Below is a small trained network, with its code and all its weights. Each question gives an input and a class and asks what happens when units are switched off, that is, made to give their printed mean instead of their output.

import numpy as np


def w(rows, s, z=0):
    codes = np.array(rows[::2]) - 128.0
    scale = np.full(codes.shape[1], s)
    scale[-1] = z or s
    return codes * scale


def f(y):
    return np.maximum(y, 0)


def log_softmax(a):
    a = a - a.max(-1, keepdims=True)
    return a - np.log(np.exp(a).sum(-1, keepdims=True))


def net(x, mask):
    res = np.array(x, float).reshape(1, 5) / 4 @ E
    y = f(res @ A[0][:, :-1].T + A[0][:, -1])
    res = res + np.where(mask, y, B[0][:, -1]) @ B[0][:, :-1]
    return log_softmax(res[-1] @ U[:, :-1].T + U[:, -1])


A, B = {}, {}
E = w([
[199,199,43,133,51,111,198],'x0',
[126,218,75,136,220,254,145],'x1',
[27,163,122,89,84,169,73],'x2',
[70,93,2,233,191,98,128],'x3',
[172,235,163,163,224,92,14],'x4',
],0.0095)
A[0] = w([
[254,174,105,107,84,147,180,160],'n0',
[47,154,77,149,176,183,100,192],'n1',
[221,146,122,53,49,120,175,194],'n2',
[31,113,11,170,85,122,141,108],'n3',
[147,125,179,185,105,38,66,187],'n4',
[222,106,80,198,185,75,151,117],'n5',
[168,92,68,200,213,106,159,129],'n6',
[33,64,101,72,62,177,143,254],'n7',
],0.0086,0.0034)
B[0] = w([
[255,238,155,116,127,112,220,231],'n0',
[72,210,142,187,177,155,115,209],'n1',
[161,182,181,75,38,90,162,240],'n2',
[37,165,77,203,137,57,167,212],'n3',
[171,88,88,78,157,41,43,210],'n4',
[207,78,58,111,166,163,143,214],'n5',
[166,55,52,167,153,203,142,209],'n6',
[9,115,199,113,80,124,189,247],'n7',
],0.0084,0.012)
U = w([
[206,201,150,77,79,107,206,159],'0',
[85,243,155,152,236,217,23,173],'1',
[138,64,123,83,134,11,2,191],'2',
[25,150,65,200,110,76,184,20],'3',
[48,35,237,31,68,144,134,144],'4',
[176,76,39,166,188,177,120,141],'5',
[94,38,103,151,104,173,208,6],'6',
],0.0086,0.0026)

Each question gives the input, the list of numbers given to net, and the class t.
The units are the neurons (one row each of A and B). Each row of codes is followed by its name. A weight is (code - 128) times the scale printed after its matrix; where a second scale follows, it is the last column's (A, B and U).
mask holds one flag per neuron, in row order. A switched-off neuron (its flag False) gives its mean, the last column of its row in B, instead of its output. The means were averaged over made-up inputs and are rounded, as every weight is.
A unit's drop is (log p(t) with every unit on - log p(t) with that unit switched off) / (log p(t) with every unit on - log p(t) with every unit switched off).
The circuit of an input: a set's keep is (log p(t) with only the set's units on - log p(t) with every unit switched off) / (log p(t) with every unit on - log p(t) with every unit switched off). Starting from all 8 units, units are removed one at a time, each time the one whose removal leaves the highest keep (on an exact tie, the one counted first), for as long as the keep stays at least 0.8.
circuit, biggest first: the units of the circuit, biggest drop first
k most important neurons: the k neurons with the biggest drops, biggest first
drop of u: that unit's drop, to one decimal
input [-3,-5,0,-2,0], class 2: circuit, biggest first : n4
input [-2,6,-8,7,-8], class 5: 2 most important neurons : n6, n5
input [0,6,-1,3,-1], class 1: 2 most important neurons : n1, n4
input [-4,5,-8,-5,4], class 5: circuit, biggest first : n2, n7, n1
input [1,-4,-2,0,-5], class 4: 2 most important neurons : n7, n0
input [-2,0,1,7,6], class 5: 3 most important neurons : n6, n5, n7
input [-3,-7,-2,-6,0], class 2: 2 most important neurons : n4, n7
input [4,-2,4,0,-8], class 3: 2 most important neurons : n3, n4
input [0,-3,-5,5,5], class 5: drop of n6 : 0.2
input [-2,8,1,-7,-8], class 4: drop of n5 : 0.1
input [5,-3,5,1,-3], class 3: drop of n6 : 0.0
